Below is a small trained network, with its code and all its weights. Each question gives an input and a target symbol and asks what happens when units are switched off, that is, made to give their printed mean instead of their output.

import numpy as np


def w(rows, s, z=0):
    codes = np.array(rows[::2]) - 128.0
    scale = np.full(codes.shape[1], s)
    scale[-1] = z or s
    return codes * scale


def f(y):
    return np.maximum(y, 0)


def softmax(a):
    e = np.exp(a - a.max(-1, keepdims=True))
    return e / e.sum(-1, keepdims=True)


def log_softmax(a):
    a = a - a.max(-1, keepdims=True)
    return a - np.log(np.exp(a).sum(-1, keepdims=True))


def net(x, mask):
    ids = ['αζλμσφ'.index(c) for c in x.split()]
    T = len(ids)
    res = E[ids] + P[:T]
    r = res
    for j in range(2):
        rows = slice(2 * j, 2 * j + 2)
        q, k, v = (r @ M[0][rows].T for M in (Q, K, V))
        z = softmax(np.where(np.tri(T) > 0, q @ k.T / 2**0.5, -1e9)) @ v
        o = O[0][rows]
        res = res + np.where(mask[j], z, o[:, -1]) @ o[:, :-1]
    y = f(res @ A[0][:, :-1].T + A[0][:, -1])
    res = res + np.where(mask[2:6], y, B[0][:, -1]) @ B[0][:, :-1]
    return log_softmax(res[-1] @ U[:, :-1].T + U[:, -1])


Q, K, V, O, A, B = {}, {}, {}, {}, {}, {}
E = w([
[152,45,102,187],'α',
[27,148,117,163],'ζ',
[123,174,44,143],'λ',
[172,132,128,7],'μ',
[211,190,81,178],'σ',
[65,146,158,178],'φ',
],0.019)
P = w([
[103,136,108,125],'0',
[153,142,161,135],'1',
[140,143,145,132],'2',
[195,72,130,77],'3',
[183,81,139,95],'4',
[119,91,97,94],'5',
[141,77,134,106],'6',
[85,114,127,132],'7',
[63,84,70,102],'8',
[122,78,137,133],'9',
[9,128,115,162],'10',
],0.014)
Q[0] = w([
[83,225,102,134],'h0',
[85,155,182,94],'h0',
[119,228,182,70],'h1',
[146,5,103,101],'h1',
],0.011)
K[0] = w([
[69,72,21,96],'h0',
[93,54,112,66],'h0',
[110,213,110,64],'h1',
[166,161,249,99],'h1',
],0.011)
V[0] = w([
[160,51,161,210],'h0',
[138,134,12,66],'h0',
[226,194,207,168],'h1',
[87,120,226,120],'h1',
],0.011)
O[0] = w([
[85,37,14,95,66],'h0',
[230,117,248,228,250],'h0',
[2,178,120,239,4],'h1',
[4,151,154,59,43],'h1',
],0.0086,0.0028)
A[0] = w([
[193,138,174,1,217],'n0',
[205,163,67,76,125],'n1',
[201,125,140,179,87],'n2',
[190,107,158,118,3],'n3',
],0.0074,0.0038)
B[0] = w([
[212,165,110,129,254],'n0',
[23,254,87,197,216],'n1',
[66,48,192,122,248],'n2',
[36,119,9,122,178],'n3',
],0.0095,0.0058)
U = w([
[209,43,62,109,143],'α',
[212,123,157,125,52],'ζ',
[66,192,166,71,171],'λ',
[242,193,160,12,254],'μ',
[125,254,71,253,73],'σ',
[135,193,209,120,47],'φ',
],0.0069,0.005)

Each question gives the input, a string of symbols that net reads in full, and the target symbol t.
The units are the heads (2 rows each of Q, K, V and O) and the neurons (one row each of A and B). Each row of codes is followed by its name. A weight is (code - 128) times the scale printed after its matrix; where a second scale follows, it is the last column's (O, A, B and U).
mask holds one flag per unit, heads first, then neurons. A switched-off unit (its flag False) gives its mean, the last column of its rows in O or B, instead of its output. The means were averaged over made-up inputs and are rounded, as every weight is.
A unit's drop is (log p(t) with every unit on - log p(t) with that unit switched off) / (log p(t) with every unit on - log p(t) with every unit switched off).
The circuit of an input: a set's keep is (log p(t) with only the set's units on - log p(t) with every unit switched off) / (log p(t) with every unit on - log p(t) with every unit switched off). Starting from all 6 units, units are removed one at a time, each time the one whose removal leaves the highest keep (on an exact tie, the one counted first), for as long as the keep stays at least 0.8.
circuit, biggest first: the units of the circuit, biggest drop first
top k neurons: the k neurons with the biggest drops, biggest first
drop of u: that unit's drop, to one decimal
input μ ζ φ α μ ζ α μ λ α ζ, target ζ: circuit, biggest first	h1, h0
input λ μ μ ζ ζ φ φ, target μ: circuit, biggest first	h1, n1, n2
input φ φ σ φ λ, target σ: top neuron	n2
input λ φ ζ, target ζ: top 2 neurons	n1, n2
input α φ ζ, target α: circuit, biggest first	h0, n1
input φ λ φ φ φ, target λ: circuit, biggest first	h1, h0
input μ ζ φ λ σ μ φ ζ, target φ: circuit, biggest first	h0, n1
input σ σ μ σ α φ ζ φ μ σ φ, target φ: top 2 neurons	n2, n1
input φ φ φ ζ, target λ: drop of n0	0.1
input φ λ σ ζ ζ α ζ ζ ζ μ ζ, target μ: drop of h1	0.8
input α φ φ, target α: drop of h0	0.6
